[[-14   3  -3  -7   7  18 -12 -14 -13  -7]
 [  1   6  -6   7   3   1 -14   2 -15   4]
 [ -2   1  -2   2   5  -3   5   2   6  -4]
 [ -7   1  -7  -1   6   3   0  -2   5  -4]
 [  5   5   4  -1 -10   2 -18  -1 -31  13]
 [ -3   0  -3  -2   2  -3   6   1   6  -1]
 [  2  -2   9   6   7   7   1  -5   9 -14]] value 2

[[ -1   2 -19  -6  15 -37  -8  11  12  37 -29  23]
 [ 14 -15   6 -10 -25 -14   4  29 -12 -16 -14   0]
 [  6  -7 -27   7   0   9   4   2  12 -12  -4   4]
 [  2 -19   4   4 -10 -10  28  31  -7   0  -9 -16]
 [ 14 -20  13 -10 -18  -5  21  24 -13 -12 -28   0]] value 14

[[  0  -4  -9 -10   3 -13   1   2  19  -1  -2  11   8   2  -4]
 [  2  -7   3 -16  -3   8   0  13  22  -5   7   8   9   6   3]
 [  0   0   0   0   0   0   0   0   0   0   0   0   0   0   0]
 [-26  -6  -7   2 -18 -24  17   4   7   6  17   3   9   5   1]
 [-13  15 -25   3   0  22  -3 -32   3  -4  13  11  11  -3   8]
 [  6   5  -3 -10  -6  -5  -8  16  -3 -11  14   8 -14   7  18]
 [-13  -4   8   9  -2  -5   5  -4  10 -11   2  -9   0  11   3]
 [  4  -8   5  -3  14   0  19  -5  23 -21 -13   4   0   1   5]
 [ 19  -2 -11  12  -9  -1   5   1   2   2   2 -13  12   2  13]
 [ -6  -3  13  10  -1   2  -3 -11   1 -15  -3 -14  -4   9   5]
 [  5   7 -10   1  12 -15 -35  -5  18   7   2 -10   1  23 -11]] value 5

[[ -9   1   3  31  26 -32  13 -10  20  -1   4   9  12 -13]
 [  0  21  -1   0   8  23 -15   2  13  32  12   8   4 -12]
 [ -3  25   0   8 -19  21   8 -33  16  -8   7  25   4 -10]
 [  7   2  23 -33  -2 -12  -1 -18  34   6   1  -7  18  -6]
 [-16 -11  14  21  20 -26  16  26   2   8   7 -20 -17  14]] value -16

[[ -9   3  10  -3  -9  20  12 -13   2  -6]
 [  3 -10   3  -1  -5 -33   4  -9  -7  12]
 [  0  -9   5  -3  -4  -8   5  -9  -3  14]
 [  0  -8   4  -2  -6   1   5  -6  -1  14]
 [-13   2   8  -2 -10  24  13 -11   2  -5]
 [ -2  -1  -9   8   2 -18   8  -1  -5  12]
 [ -7 -10   8   0   5 -13   0   4  -4  -3]
 [ -4  -1  -9   9   3 -27   9   0  -6  10]
 [  1  -9   3  -2  -5  -7   5  -9  -3  12]
 [-11   1   7  -2 -10  14  13 -10   1  -6]] value -11

[[ 21  -9 -20   2  15   4   0  -2  12 -19  11   6   8   6]
 [  1  -5  -6 -11  -3  12  11  10 -21   4  -1   5  -5 -13]
 [ 18  -5 -20  18   8   1  22  -3  -3 -18   4  -1   5   3]
 [  0  -5  -6 -12  -4  11  11   9 -20   4  -3   5 -10 -11]
 [  5   8   6  -7  15  -6   6  12 -11   1  21   8   5 -17]
 [ 14  -5 -21  10  10   1  12  -5   4 -17   6   3   6   4]
 [  9   2   7  -2  41 -15  -5  -3 -10   7  -5   3 -11   1]
 [  4  -1  -8 -16  -6  14  10  11 -25   6  -2   8  -6 -11]
 [  4  -3  -9 -11  -3  12   9  10 -23   2   0   3   3 -16]
 [ -6  -7 -17   1  13  -3   4  -9  10  -7  10   9   3   5]
 [  0  -7  -7  -5  -2   8  11   9 -18  -1   0   0  -1 -16]] value 0

[[  1 -15  -7  34  12 -37 -17  -8   4  -4]
 [ -3 -23   4   3   4  -7  33  -6  26  -7]
 [ -4  -3 -28  26 -30  -8   9   4  -9   9]
 [ 23  27   8 -26 -25  -1 -35   0  -7   0]
 [-14  -3  13  -1  42  12  -2   1  -6  -2]] value -14

[[ -3 -34   4  -5 -10  -8  15   9 -18   0   6]
 [-10   8  -1 -36 -16   5  -5 -14   0   9 -11]
 [-12 -13  -4  11 -20   6   1  10   2 -24 -14]
 [-30  11 -11  14   6  10  -5 -14  17 -16  -7]
 [  1 -17  -4   4   8 -11  -5  16  14 -21  20]
 [-26 -10 -21  -8  13  -3 -12  -2  10   7  13]
 [-22   5  -7   0   2  25  -7 -14 -18  -3   3]
 [-29   9   1 -18  -6  -6  21   9  -8   8   0]
 [-29   9  -3  -6  18 -17   3 -15   4  -1 -16]
 [  4 -20 -14   9  -4   2  -2 -16  22 -15  10]
 [  4 -14 -17   8 -11 -18   6  12  30   0  11]
 [ -1  14  -2 -14 -20  10  -6 -17  -9  -4 -28]] value -1
---
Input:
[[  7 -14 -39  10]
 [  8   0  -1  -1]
 [-31 -24  34   3]]
Output: -31

Input:
[[ 20  -3  31  10  -2  22]
 [  7   0  12  21  14   0]
 [ 17  -3  15 -19 -19  28]]
Output: 17

Input:
[[ 10  -1 -37  -2 -15  -2]
 [  5  15 -13  -9  -1  35]
 [ -5 -14  13   9   1 -35]]
Output: -5

Input:
[[-17   5 -27 -43]
 [ -6  15   2 -10]
 [ -6  13   3  -9]]
Output: -6

Input:
[[ 40 -28 -25 -15]
 [-13   5   8   4]
 [ 11  -7  -7  -2]]
Output: 11

Input:
[[ 11   1 -23 -14  15  35  26]
 [ 20  -1  19  13  21   3 -28]
 [  2   0   3   0  14  -1   1]]
Output: 2

Input:
[[  1   1  24  20  -3  20]
 [ -4  -8 -20  25  37   1]
 [ 28 -26   8   6  -8  -6]]
Output: 28

Input:
[[-30  20 -13  20  37  -2]
 [-27  19 -16  18  36  -2]
 [ -1   0  10  -9 -13  -4]]
Output: -1

Input:
[[ 0  2 34 12  1  0]
 [ 1  1 21 22  1  1]
 [ 1 16 14  2  1  0]]
Output: 1
---
[[-11, 17, -15, 37], [5, 4, -25, -10]] gives -11, -10
[-13, -15, 33, -17, -7, -21, -29] gives -13, -29
[[-1, -8, 23, -3, 16, -21], [-19, -4, -6, -7, 11, -40], [-6, 5, -33, -3, -14, 9]] gives -1, 9
[-15, 22, -39, -1, 34, 15] gives -15, 15
[-18, 30, 27, -5, -43, -7, 15] gives -18, 15
[[18, 7, -22, 17, -2], [-9, 27, 36, 4, -43]] gives 18, -43
---
[[-2.0, -13.6, 4.2, -7.0, 13.8, 3.8], [-2.3, -10.1, 2.2, -5.9, 9.7, 1.8]] | 4.2
[[92.22, 2.29, 47.14, 169.75], [136.69, -130.31, 107.44, -103.85]] | 47.14
[[-0.92, -0.62, -1.58, -0.12, -0.18, -0.55], [-2.21, -1.56, 1.68, 0.51, 0.70, 0.61]] | -1.58
[[-0.63, -1.74, 0.25, -1.99, 0.10, -0.71, -1.21], [1.35, 0.93, -0.34, 0.95, -1.82, 0.15, -1.39]] | 0.25
[[-0.15, 0.15, 0.15, 0.13], [-0.18, 0.17, 0.17, 0.16]] | 0.15
[[0.50, 18.76, 2.58, -4.22, -5.84, 6.10], [1.79, 2.11, -13.02, -4.50, 8.96, -11.90]] | 2.58
---
[[ 18  31 -36  13  13]
 [-10   7 -37   8   0]] → 18

[[ -5  18 -10  39   9  -5 -10]
 [  5 -10  -7  25 -10  12  39]] → -5

[[ 30  21   6  -7  -3  -5 -22]
 [ 15  14  12  21  -1  -2  17]] → 30

[[-15  -1 -11   2   0]
 [-43 -15  -1  -5  -5]] → -15

[[-10  -1 -16  32 -15 -29]
 [ -6 -25 -23 -10  22   3]] → -10

[[  5  36 -36  28 -10  16   0]
 [  4  -9   8  -8 -32   1  28]] → 5

[[-20  18 -31 -20]
 [ -6  -7   3  -9]] → -20

[[ 17 -12 -24  24 -35   7  -5]
 [ 17 -21  32   5 -33 -16  -7]] → 17

[[ 28  12  -1  14   8]
 [  2  -2 -31 -14  21]] → 28
